Each row, then roughly how far along a hidden order it lies, from 0 to 12:
In the rows, 128 means zero.
[173 122 113  93 115 154 106 133 119 158 137 106 151 117  81 116 131 162
  83  99 104 140 115] => 12
[113 180 157  43 103 123 147  90 186 110 193  72 122 129 149 141 135  82
 127 168  96 145 176] => 12
[125 115 157 155 129 183 182 145 114 120 168 147 109 105 128 118 140 168
 123 146 176  55  97] => 0
[150 171 118  44 148 146 142  92 133 147 186 128 130 130 136 129 109 133
  98 118 115 140 102] => 12
[162  95 104 159 149 167 123 132 125 165  93 166 137 108  97 137 145 162
 100 139 140 112 116] => 0
[141 129 154 161 140  96  86 120  89 107 161 139 120 101 142  97 103 147
  99 152 148  87 102] => 0
[148 130 127 149 154 134  64 121  90 130 119 133 135  99 164 108  76 167
  89 129  98 103 105] => 0
[132 151  95 116 151 153 110 106 170 175 134 140 141 146 124 151 170  94
 125 106 129 166 119] => 12
[168 149 146 143 118 128 132 130 162 125 184 163  99 138 136 114 147 176
 131 136 135 103 120] => 12
[ 81 102 133 179 128 124 119 146  91 126 130 126 137 114 116 128 134  64
 135 118 165 113  85] => 0
[123 137 116  94 119 131 168 180  76 144 161 102 148 154 143  63  90 155
 190  99 151  84 122] => 12
[138 144 156 146 143  97  97 116  93 101 182 131 120 107 140  94 108 134
 111 160 152  79  94] => 0
[ 93 162 128  86 113 104 159 121 114 116 216 100 125 139 158  92 118  61
 180 117 152 114 125] => 12
[132 116 134 203 138 151 146 116 138 150 135 166 128 108  97 116 170 135
  91 172 174 103  96] => 0
[117 151 108  59 128 169 182 125 119 146 160 110 118 144 125 144 109 147
 147 103 124 117 126] => 12
[145 137  81 143 142 174 100 126 146 165 111 160 134 147 109 158 165 123
 122  94 126 167 101] => 12
[141 133  81 131 139 146 107 124 141 156 107 144 130 148 103 161 156 121
 124  84 126 161 115] => 12
[163 138  99  69 123  55 100 128  91  97 140  91 125 140 129 151  46 157
 130  78  78 168 136] => 12
[115 131 163 118 133 115 158 137 115 118 162 105 130 113 165  71 119  98
 131 163 161  78 123] => 0
[104 160 114 190 152 187 172 132  90 163 255 216 100 120 118  96 155 134
 135  86 221  63   1] => 12
[ 92  89 137 208 126 210 187 162  91 169 161 158 132  94  96  96 177 130
 113 131 209  61  42] => 0
[128 125 121 142 118 140 161 182 113 153 128 157 137 168 165  92 119 167
 203 104 142 101 141] => 12
[ 99 139 135  79  94 127 167 118 137 129 155  75 133 127  83 149 152 107
 126 127 122 159 157] => 12
[117 121 105 127 169 170 105 110  98 171 111 142 134 103  88 149 127 101
  74 121 141 141  65] => 0
[112  78 114 109 138 152 219 156 109 145  58 132 153 128  88 119 157 181
 150 154 164 108 155] => 0
[ 96 101 133 188 125 109 127 131 138  97  85 127 139 144 135 145 147  72
 149 133 149 147 136] => 0
[115 105 113 144 152 130 102 133  75 165 136 115 162  99 110  78 107 124
  92 129 145 116  94] => 0
[135 165 119 145 125 127 122 105 172 112 168 171  87 143 144 151 152 132
 126 118 132 131 110] => 12
[160 162 157 184 114 115  53 117 174 130 165 158 108 138 199 103 143 104
 131 115 118 121 125] => 12
[136 133 127  98 124 168 170 162 138 150 134 153 132 155 145 110 146 194
 167 128 131  93 159] => 12
[169 127 127 152 159 192 100 126 102 146 121 183 123  94 128 122  98 203
  82 124 143  82  76] => 0
[110 126 114 222 152 161 128 122 132 132 122 188 110 114 102 155 181 116
 101 142 180 131  59] => 0
[116 129 100 185 110  90  78 133  87 127 160 128 119 118  92 141 120 105
 124  50 148 140  79] => 12
[148 168 104  94 152 155 103  96 182 159 151 157 119 143 165 147 149 124
 126 127 103 146 132] => 12
[102 148 113 177 119  91  80 117 108 138 186 116 129 120 108 122 132  69
 124  78 154 140  78] => 12
[137 137 122 173 141  74 106  97 118  70 126 159 102 141 154 153 106 131
 135 131 123 142 116] => 0

New part:
[133 126 115 113  87 120 127 154 114 130 133 127 103 123 128 137 121 146
 124 132 141 117] => 6
[130 155 123 130 105 139 125 132 118 126 131 127 111 132 132 132 117 139
 119 131 127 124] => 5
[144 112  40 107  77 128 129 245 120 132 126 131 102 118 144 138 120 134
 139 132 174  96] => 1
[136  83 131  85  77  91 130 132 104 134 141 125 105 112 118 145 131 163
 134 131 155 109] => 7
[124 139 169 121  94 122 125  94 120 129 135 127 110 128 118 130 122 141
 118 131 128 148] => 7
[137 143  69 123  94 135 126 200 118 129 127 129 106 126 140 137 115 135
 128 132 151 106] => 3
[130 149 119 128 114 133 126 135 115 126 133 126 115 130 131 135 121 142
 122 131 130 115] => 7
[129 139 120 129 127 130 127 121 119 126 134 126 124 129 133 134 128 140
 126 129 127 121] => 8
[135 134 176 116  84 126 124 100 114 131 132 127 107 131 131 132 115 143
 122 132 127 112] => 8
[133 129  76 119  81 127 127 218 129 130 124 131 102 121 132 132 118 126
 122 131 151 130] => 4
[135 143 120 119  86 132 124 156 111 129 130 128  99 129 136 135 111 143
 119 133 134 114] => 3
[141 126   1 114  66 132 128 255 123 131 127 136  88 114 150 140 116 131
 132 133 190 101] => 0
[ 61 198 178 160 176 128 123  18 132 118 149 121 137 140  71 125 141 145
 107 123 107 248] => 10
[134 119 129 114  86 121 127 160 123 131 125 130 108 124 130 130 121 130
 126 131 137 115] => 6
[138 155 101 131  86 146 123 190 122 129 119 131 101 132 143 128 105 124
 121 133 136 106] => 3
[138 133  86 116  92 128 127 184 111 129 130 128 106 125 138 140 117 144
 132 132 151 103] => 2
[128 149 124 131 121 135 126 116 117 126 134 126 120 131 131 133 123 142
 121 130 126 126] => 6
[133 134 114 124 112 131 126 153 124 128 127 128 119 127 131 132 123 130
 126 130 133 117] => 4
[154 187  73 143  80 169 120 220 106 127 121 130  90 140 161 135  96 136
 126 137 146  98] => 0
[124 130   1 125 122 121 133 255 152 126 137 133 113 104 131 142 142 129
 128 127 178 149] => 1
[130 144 121 116  89 124 125 126 102 127 141 124 104 126 128 142 120 161
 121 133 139 119] => 6
[135 144  98 128 115 134 126 148 113 127 132 127 117 129 136 137 120 144
 128 131 138 107] => 2
[146 110 118 102  75 115 128 166 106 133 132 127 102 121 133 144 110 151
 138 133 155  93] => 1
[146 135 255 123 100 128 123   1  57 133 139 117 115 142 132 137 114 167
 131 137 119  94] => 12
[125 140  99 129 148 128 129 110 116 124 140 124 133 128 128 139 132 148
 127 128 128 129] => 8
[127 160 149 131  93 140 123 121 121 127 129 128 107 134 130 128 114 134
 113 132 121 138] => 6
[116 129 172 117 101 113 127  84 121 128 139 126 117 125 110 131 127 146
 119 129 129 163] => 7
[129 172  84 145 131 150 125 151 116 123 132 126 122 135 138 135 119 138
 122 131 126 118] => 3
[135 116 109 110  92 117 128 158 119 131 130 128 109 121 129 135 123 138
 128 131 145 114] => 5
[134 123  61 112  77 119 128 222 122 130 129 130 108 117 131 137 122 135
 126 131 159 119] => 4
[145 105 122 100  63 115 127 181 112 134 126 129 100 120 136 136 116 143
 135 133 155  94] => 1
[133 111 140 106  89 112 127 129 116 131 133 127 111 121 121 136 128 146
 127 131 140 118] => 6
[ 95 140 170 130 143 112 128  53 129 125 143 124 135 127  91 129 142 141
 120 125 120 199] => 8
[126 116 186 106  84 109 127  84 115 131 138 126 111 124 115 132 126 149
 122 131 134 138] => 7
[138 134 120 115  75 128 125 177 113 131 126 129 100 127 134 134 112 139
 125 133 140 103] => 3
[129 135  94 127 134 125 129 133 115 126 136 125 127 126 130 138 132 145
 129 129 136 121] => 4
[131 134 217 115  90 123 124  46 107 130 138 124 105 133 121 134 116 154
 120 132 127 115] => 10
[143 156  54 130 108 148 126 207 112 127 129 128 107 131 151 140 115 141
 133 133 158 100] => 1
[133 140 110 123  95 132 126 159 118 128 129 129 107 127 132 133 118 138
 122 131 137 120] => 6
[133 137  77 120 102 128 127 179 115 128 132 127 109 124 134 138 121 143
 126 131 147 115] => 4
[143 131 138 105  31 126 123 182 115 134 123 131  83 126 135 132 101 140
 122 135 148  96] => 3
[137 140 215 119  97 127 124  28  86 130 141 121 111 136 129 139 115 167
 125 134 126 100] => 12
[128 108 120 109 120 110 130 114 115 129 139 125 127 119 121 139 138 150
 131 128 137 126] => 4
